Where the symbols take the nodes:
q472: ε>q702, χ>q40, α>q833, ζ>q183, θ>q49, κ>q286
q20: ε>q554, χ>q674, α>q907, ζ>q913, θ>q698, κ>q244
q702: ε>q472, χ>q967, α>q796, ζ>q491, θ>q779, κ>q186
q757: ε>q41, χ>q440, α>q840, ζ>q286, θ>q820, κ>q183
q163: ε>q449, χ>q465, α>q183, ζ>q833, θ>q187, κ>q840
q465: ε>q705, χ>q163, α>q46, ζ>q75, θ>q481, κ>q452
q77: ε>q244, χ>q793, α>q652, ζ>q831, θ>q137, κ>q554
q973: ε>q840, χ>q207, α>q41, ζ>q210, θ>q881, κ>q449
q851: ε>q210, χ>q698, α>q286, ζ>q840, θ>q674, κ>q833
q796: ε>q833, χ>q137, α>q702, ζ>q449, θ>q793, κ>q210
q495: ε>q674, χ>q554, α>q84, ζ>q881, θ>q210, κ>q793
q186: ε>q286, χ>q504, α>q210, ζ>q41, θ>q84, κ>q702
q679: ε>q440, χ>q41, α>q207, ζ>q504, θ>q745, κ>q477
q286: ε>q186, χ>q765, α>q851, ζ>q757, θ>q817, κ>q472
q492: ε>q489, χ>q387, α>q831, ζ>q652, θ>q477, κ>q745
q999: ε>q745, χ>q820, α>q913, ζ>q907, θ>q440, κ>q489
q817: ε>q84, χ>q907, α>q674, ζ>q820, θ>q286, κ>q49
q40: ε>q967, χ>q472, α>q75, ζ>q46, θ>q389, κ>q765
q137: ε>q75, χ>q796, α>q967, ζ>q705, θ>q77, κ>q558
q896: ε>q793, χ>q244, α>q49, ζ>q187, θ>q833, κ>q674
q41: ε>q757, χ>q679, α>q973, ζ>q186, θ>q942, κ>q491
q75: ε>q137, χ>q833, α>q40, ζ>q465, θ>q244, κ>q698
q504: ε>q765, χ>q186, α>q558, ζ>q679, θ>q448, κ>q967
q820: ε>q942, χ>q999, α>q127, ζ>q817, θ>q757, κ>q549
q558: ε>q698, χ>q210, α>q504, ζ>q207, θ>q554, κ>q137
q477: ε>q46, χ>q491, α>q705, ζ>q967, θ>q492, κ>q679
q489: ε>q492, χ>q549, α>q481, ζ>q389, θ>q46, κ>q999
q554: ε>q20, χ>q495, α>q448, ζ>q730, θ>q558, κ>q77
q730: ε>q913, χ>q881, α>q745, ζ>q554, θ>q207, κ>q831
q942: ε>q820, χ>q745, α>q881, ζ>q84, θ>q41, κ>q387
q491: ε>q183, χ>q477, α>q449, ζ>q702, θ>q387, κ>q41
q187: ε>q502, χ>q481, α>q549, ζ>q896, θ>q163, κ>q127
q793: ε>q896, χ>q77, α>q779, ζ>q502, θ>q796, κ>q495
q481: ε>q831, χ>q187, α>q489, ζ>q244, θ>q465, κ>q913
q705: ε>q465, χ>q449, α>q477, ζ>q137, θ>q831, κ>q207
q244: ε>q77, χ>q896, α>q389, ζ>q481, θ>q75, κ>q20
q452: ε>q207, χ>q840, α>q440, ζ>q698, θ>q913, κ>q465
q46: ε>q477, χ>q183, α>q465, ζ>q40, θ>q489, κ>q440
q840: ε>q973, χ>q452, α>q757, ζ>q851, θ>q127, κ>q163
q779: ε>q49, χ>q652, α>q793, ζ>q387, θ>q702, κ>q84
q502: ε>q187, χ>q831, α>q387, ζ>q793, θ>q449, κ>q881
q765: ε>q504, χ>q286, α>q698, ζ>q440, θ>q907, κ>q40
q448: ε>q907, χ>q84, α>q554, ζ>q745, θ>q504, κ>q652
q449: ε>q163, χ>q705, α>q491, ζ>q796, θ>q502, κ>q973
q389: ε>q652, χ>q49, α>q244, ζ>q489, θ>q40, κ>q907
q387: ε>q549, χ>q492, α>q502, ζ>q779, θ>q491, κ>q942
q49: ε>q779, χ>q389, α>q896, ζ>q549, θ>q472, κ>q817
q967: ε>q40, χ>q702, α>q137, ζ>q477, θ>q652, κ>q504
q831: ε>q481, χ>q502, α>q492, ζ>q77, θ>q705, κ>q730
q881: ε>q127, χ>q730, α>q942, ζ>q495, θ>q973, κ>q502
q549: ε>q387, χ>q489, α>q187, ζ>q49, θ>q183, κ>q820
q207: ε>q452, χ>q973, α>q679, ζ>q558, θ>q730, κ>q705
q210: ε>q851, χ>q558, α>q186, ζ>q973, θ>q495, κ>q796
q833: ε>q796, χ>q75, α>q472, ζ>q163, θ>q896, κ>q851
q183: ε>q491, χ>q46, α>q163, ζ>q472, θ>q549, κ>q757
q674: ε>q495, χ>q20, α>q817, ζ>q127, θ>q851, κ>q896
q84: ε>q817, χ>q448, α>q495, ζ>q942, θ>q186, κ>q779
q913: ε>q730, χ>q127, α>q999, ζ>q20, θ>q452, κ>q481
q440: ε>q679, χ>q757, α>q452, ζ>q765, θ>q999, κ>q46
q745: ε>q999, χ>q942, α>q730, ζ>q448, θ>q679, κ>q492
q127: ε>q881, χ>q913, α>q820, ζ>q674, θ>q840, κ>q187
q907: ε>q448, χ>q817, α>q20, ζ>q999, θ>q765, κ>q389
q698: ε>q558, χ>q851, α>q765, ζ>q452, θ>q20, κ>q75
q652: ε>q389, χ>q779, α>q77, ζ>q492, θ>q967, κ>q448

The rows follow the links: the fewer symbols apart two nodes are, the more alike their rows tend to be.

Each row is also shifted at random along 6 hidden directions that mean nothing.

Known rows, each with its node:
-73 299 -153 -145 -138 -20 -207 -42 25 101 194 156 -14 -199 207 -54 89 21 -129 -38 -18 185 184 253 93 -208 42 -159 -318 7 314 -149 37 274 -266 128 134 -257 -77 -104 -272 -142 -282 118 -183 -44 -289 -74 -179 -26; node q745
321 51 277 -107 -63 -95 -305 223 -25 9 -44 196 -327 -95 -1 67 -36 185 192 -62 36 271 63 163 230 29 -145 -216 188 -32 112 30 550 192 -314 106 154 -353 86 -8 21 -471 136 435 -210 177 -198 142 322 -102; node q942
228 638 287 -36 -60 -54 -263 125 -616 84 -204 248 -199 -197 -52 29 113 367 196 -133 -369 237 155 202 170 -155 110 -374 142 -81 -164 -119 211 40 -407 189 114 -120 160 120 118 -326 70 529 -312 79 -148 326 -162 -84; node q84
-18 340 15 121 92 133 -199 216 66 243 -154 -164 -235 118 -58 -206 466 -16 -11 -160 -23 -196 -320 285 -3 -59 120 -70 94 317 430 187 -70 -196 -97 141 132 -62 -228 68 34 367 313 -2 147 -136 310 -6 -446 -19; node q674
194 -186 241 -144 -180 166 -142 97 19 232 -10 157 387 49 86 233 -137 -179 78 -266 -92 128 252 205 -289 33 77 264 115 -120 -200 -186 -239 193 156 -58 61 140 178 -140 190 55 112 27 -201 -286 152 -37 35 65; node q779
67 331 142 212 -53 -53 198 31 -286 -80 -135 112 402 123 -259 265 98 229 129 129 -247 -231 229 -305 -24 -89 -23 1 253 -58 -175 61 -176 140 114 15 -143 308 90 223 248 38 102 301 95 -95 133 84 -85 32; node q286
-900 72 -243 44 69 45 240 -142 158 -63 -45 -276 -113 29 -125 -110 270 51 -169 120 -47 -218 -231 -226 -149 -74 -61 2 -220 98 33 -22 -251 -121 204 -1 -189 281 -95 93 155 89 -115 -249 117 18 -64 98 -65 -11; node q698
457 143 -239 197 119 -9 -117 -244 47 179 -96 -89 593 -189 -173 -182 -330 -35 -5 -136 -144 -169 -95 136 -22 185 -31 -9 -59 -49 176 142 104 -327 -238 -278 136 28 212 175 -404 -278 -108 -11 82 -68 -72 215 197 182; node q20
-830 -189 -148 -55 88 47 -212 -236 32 53 110 -140 645 224 171 33 -529 -183 46 -268 252 282 -103 269 113 303 -175 303 -15 -52 -7 -12 82 -326 -28 -405 264 -73 -81 -193 -428 26 -70 -17 -94 -61 34 -161 140 160; node q730
285 204 -339 54 -181 -115 164 99 268 -277 113 126 -748 -97 4 -82 492 40 -205 332 123 -139 8 -56 178 -245 -62 -290 -203 201 542 158 207 302 21 318 -80 -245 -236 52 -250 -36 -213 188 207 223 -133 -89 3 -27; node q440
-302 80 137 191 -126 -46 235 176 -140 -203 232 152 127 -19 -164 157 -74 18 37 146 -32 -306 217 -278 36 -209 228 44 99 -213 -262 -2 -386 228 180 70 -88 68 3 141 292 221 99 -29 247 -26 67 -150 -342 -4; node q183
-755 -190 -256 113 -234 121 -171 -153 150 255 -46 177 391 -267 -9 112 -378 -250 -50 -254 -8 -154 343 263 -272 44 214 163 -180 -22 -270 62 -206 139 -170 -44 22 77 154 121 -204 -61 -255 -41 111 -176 -179 133 -92 70; node q389
-551 -540 -192 5 -234 11 175 -179 366 -120 96 213 -423 175 -109 224 -138 -27 -180 57 321 -186 54 -191 -83 96 -358 147 -45 -32 -108 141 168 340 323 96 -168 25 7 -5 149 -54 -106 -17 205 134 128 -192 411 -66; node q46
200 -499 106 91 60 -31 151 237 372 -197 -43 -264 -316 244 -78 -24 -135 -29 87 165 252 -210 -210 -234 47 227 -165 141 170 66 42 220 333 -105 325 -131 -29 -4 -132 110 158 -62 266 -174 180 180 29 -179 487 -1; node q163
252 276 206 -71 96 -103 -149 295 83 118 188 -134 86 -171 261 -262 210 -9 -24 -202 -28 131 -65 261 -11 -26 204 -127 -71 -94 255 -177 -332 -214 -63 -3 31 -149 13 -139 220 -58 128 -273 -41 -197 -183 -128 -177 123; node q881
-711 -405 -175 73 223 -105 153 -225 204 -179 121 -176 -454 -108 -201 -59 -287 332 -123 61 23 -257 -69 -348 -8 77 -253 115 -57 -297 -453 52 95 -60 142 -208 -244 51 41 102 280 -489 -244 -249 95 117 -420 38 660 -123; node q465
-338 -22 193 -122 -44 -109 -196 36 -353 143 -80 299 -547 406 -3 190 69 262 64 -149 -15 246 13 165 305 -112 -78 -27 272 -9 -168 83 378 121 -196 157 158 -305 -171 -96 120 104 179 403 -208 27 238 -20 -105 -280; node q387
390 243 -234 87 -76 -184 -215 -289 -317 88 22 276 338 -68 -263 201 6 198 -130 -191 -89 -183 240 185 139 49 -265 -89 -2 -293 -217 117 98 133 -96 -75 81 -148 250 177 34 -140 -284 340 85 -176 20 -89 64 60; node q999
96 -47 180 -96 48 -2 -193 224 -50 91 100 -132 -190 -14 195 -180 127 -162 141 -101 82 139 -147 224 126 50 304 38 18 40 -57 -37 11 -225 -168 8 82 -130 59 -44 -51 216 112 -139 -20 -125 112 -116 -263 -82; node q502
-293 260 80 38 -92 -115 -183 232 -162 141 120 206 -563 -10 -107 -42 390 156 -23 -111 61 -153 3 189 222 -313 8 -324 67 48 95 102 88 246 -206 336 -18 -272 -68 130 230 27 162 214 175 -33 82 -48 -210 -123; node q820
68 65 292 -148 -98 65 133 147 -81 -169 -172 164 79 -133 118 205 -74 100 186 250 -69 199 149 -336 -23 18 -31 -66 144 91 70 -162 207 170 29 -5 -94 172 85 -47 21 -214 92 214 -262 115 -61 157 274 50; node q186
327 370 -26 150 -113 37 -204 239 -203 224 -15 216 498 -694 -169 -109 -135 -110 214 -124 -303 -212 381 267 -80 -119 449 -204 -2 -71 83 -75 -170 153 -303 -15 65 42 371 301 -8 -189 -57 166 19 -135 -258 230 -158 66; node q817
-459 32 180 -88 -203 127 188 357 -45 -196 -114 17 -273 -395 275 -53 -100 -89 27 226 -119 201 240 -164 -72 -240 477 -103 -71 191 -56 -231 -41 272 -134 192 -143 144 -32 -111 7 -78 34 -62 -166 160 -311 220 -257 -197; node q702

Start, symbols taken left to right, then the node you end at.
Answer with the node's name.
-440 -465 58 26 -195 24 267 252 802 -82 197 211 -143 219 8 266 224 -193 -5 72 444 -268 61 -210 -302 -18 -205 259 75 59 330 123 -239 415 582 117 -247 79 -134 -132 455 162 239 -248 324 -64 92 -379 576 227
ε χ χ χ χ: q41
-201 -36 -114 175 182 -1 126 -282 -257 -91 -209 -174 -208 23 -212 -89 166 35 -124 159 -140 -187 -304 -245 162 130 -107 -15 -90 58 -293 123 120 -209 58 -22 -18 156 113 163 55 221 -122 116 -48 49 285 142 -340 -151
ζ θ ε θ: q705
-564 -320 77 11 170 -20 -251 291 390 205 190 -134 -1041 297 -30 -156 690 -221 -147 -211 273 -422 -463 338 -92 -129 -30 41 114 70 46 59 -241 -43 244 332 -23 -141 -227 -56 610 504 260 -446 312 -268 285 -304 -125 -186
ζ θ ε θ α: q779
-583 -85 297 -131 138 -108 203 130 -153 -228 57 -246 -389 203 64 -66 57 118 11 122 82 109 -227 -208 69 3 -27 -17 154 -101 -245 -159 -60 -200 145 -45 -125 -19 -25 -114 364 70 195 -176 -168 140 60 -158 -132 -126
χ α χ ε ε: q491
956 135 227 -196 167 -4 100 123 36 -63 -134 -299 -403 158 114 -98 212 317 82 258 -8 140 -294 -209 -15 40 -220 -163 183 149 288 -56 281 -185 86 13 -134 112 -66 -88 199 -338 199 -59 -282 197 -135 162 425 -34
ζ ε ε α α: q973
-287 -8 -53 -92 74 11 168 -248 88 -172 -41 -228 -111 673 154 29 201 91 -146 146 295 197 -325 -257 87 108 -353 116 -14 78 297 22 139 -206 280 -14 7 -22 -391 -237 -192 183 -47 -89 -69 110 286 -247 119 35
ε α χ θ α: q127
-490 -96 -328 184 -165 61 165 -83 294 -155 -111 136 -121 -212 -41 117 -177 -121 -65 229 -22 -114 163 -220 -50 64 -68 -21 -226 155 210 168 251 307 55 45 -50 44 -4 105 -333 -171 -215 175 109 243 -188 132 346 -78
κ ζ ζ θ ε: q652
189 246 -250 102 126 -38 -84 -197 107 163 260 -110 -115 98 -113 -224 545 15 -250 -242 33 -351 -199 256 -94 -51 -224 -176 -137 -179 126 -27 -357 -134 76 71 -61 -24 -35 12 217 91 -186 -209 385 -269 10 -159 -2 144
χ κ κ κ ε: q502
370 216 134 112 -58 -28 286 135 -223 -190 61 143 162 -468 -162 103 54 -36 57 128 -325 -326 330 -235 -210 -157 224 -49 18 -288 -503 -116 -362 173 21 30 -295 222 446 239 447 -110 8 -48 107 -38 -128 207 -150 -132
ζ α ε α: q491
-102 90 -210 121 -140 87 -142 -2 53 25 164 212 134 -100 -51 10 34 -123 -146 -138 54 -281 332 268 93 -188 173 49 -267 27 -66 67 -179 223 -176 129 88 -189 -161 166 -266 255 -155 115 259 -159 2 -157 -431 -57
ε χ α θ θ: q502
-176 -95 -48 -109 -75 -33 244 -287 -295 -129 -155 185 -61 -179 38 133 -318 63 -18 196 -183 241 292 -192 32 7 -97 47 -115 -78 -381 -137 171 143 -74 37 -63 191 213 -48 -26 -206 -205 185 -358 102 -101 190 34 -104
κ ε ζ χ: q757
-101 130 116 95 176 -220 -127 45 -222 131 134 -121 -244 -50 -285 -115 317 126 93 -197 5 -221 -249 216 201 44 -129 -150 209 -240 -39 77 132 -246 -184 -82 65 -220 250 175 397 -99 240 -15 83 -53 117 5 12 -146
κ θ χ: q465
-364 299 -210 78 22 -48 -162 -441 -213 232 -47 226 106 -188 -238 225 141 223 -181 -308 -321 -302 244 160 -225 -149 -128 -81 -119 -299 -312 -55 -304 125 25 -13 -56 189 275 209 425 -218 -288 -8 46 -218 -251 174 115 14
κ θ α α: q40
-99 294 265 -156 135 -61 -166 220 -218 160 -12 -27 -220 -563 178 -380 -207 28 72 -169 -272 97 23 204 -65 -93 471 -214 -1 -91 -339 -259 -49 -199 -310 -113 -110 43 286 33 275 -358 40 -215 -269 -104 -571 287 -114 -179
χ ζ θ α: q477
117 133 2 98 56 179 268 329 239 -67 -22 -285 60 -63 47 -292 397 -304 125 301 91 -193 -236 -154 -206 -18 246 -98 -5 221 444 120 -225 -167 136 89 -65 155 -60 83 -38 362 163 -254 217 83 270 9 -252 113
θ χ ε: q554
59 87 -92 -75 -213 33 -132 -134 -44 164 22 324 162 -381 162 77 -144 -13 -161 -223 -90 77 350 235 -279 -206 173 56 -287 -132 -211 -329 -303 186 -153 -7 -145 87 58 -71 21 -172 -321 -225 -175 -180 -363 79 -60 -16
θ ε ε χ χ: q967
510 -89 275 -139 156 69 230 98 150 -159 120 -229 421 368 178 32 174 -197 146 128 274 160 -239 -195 -83 165 -187 138 183 -82 302 -77 -171 -156 355 -153 -127 91 -82 -226 186 287 338 -220 -27 -70 408 -320 164 284
κ ζ α θ θ: q702
-46 -247 -42 -99 -183 31 274 -161 91 -202 262 195 253 653 198 296 29 -158 -150 106 260 286 163 -241 -67 -30 -257 402 0 -84 55 -104 -289 239 380 134 16 51 -323 -296 -157 513 -41 68 -45 -49 322 -341 -217 93
α χ χ: q705
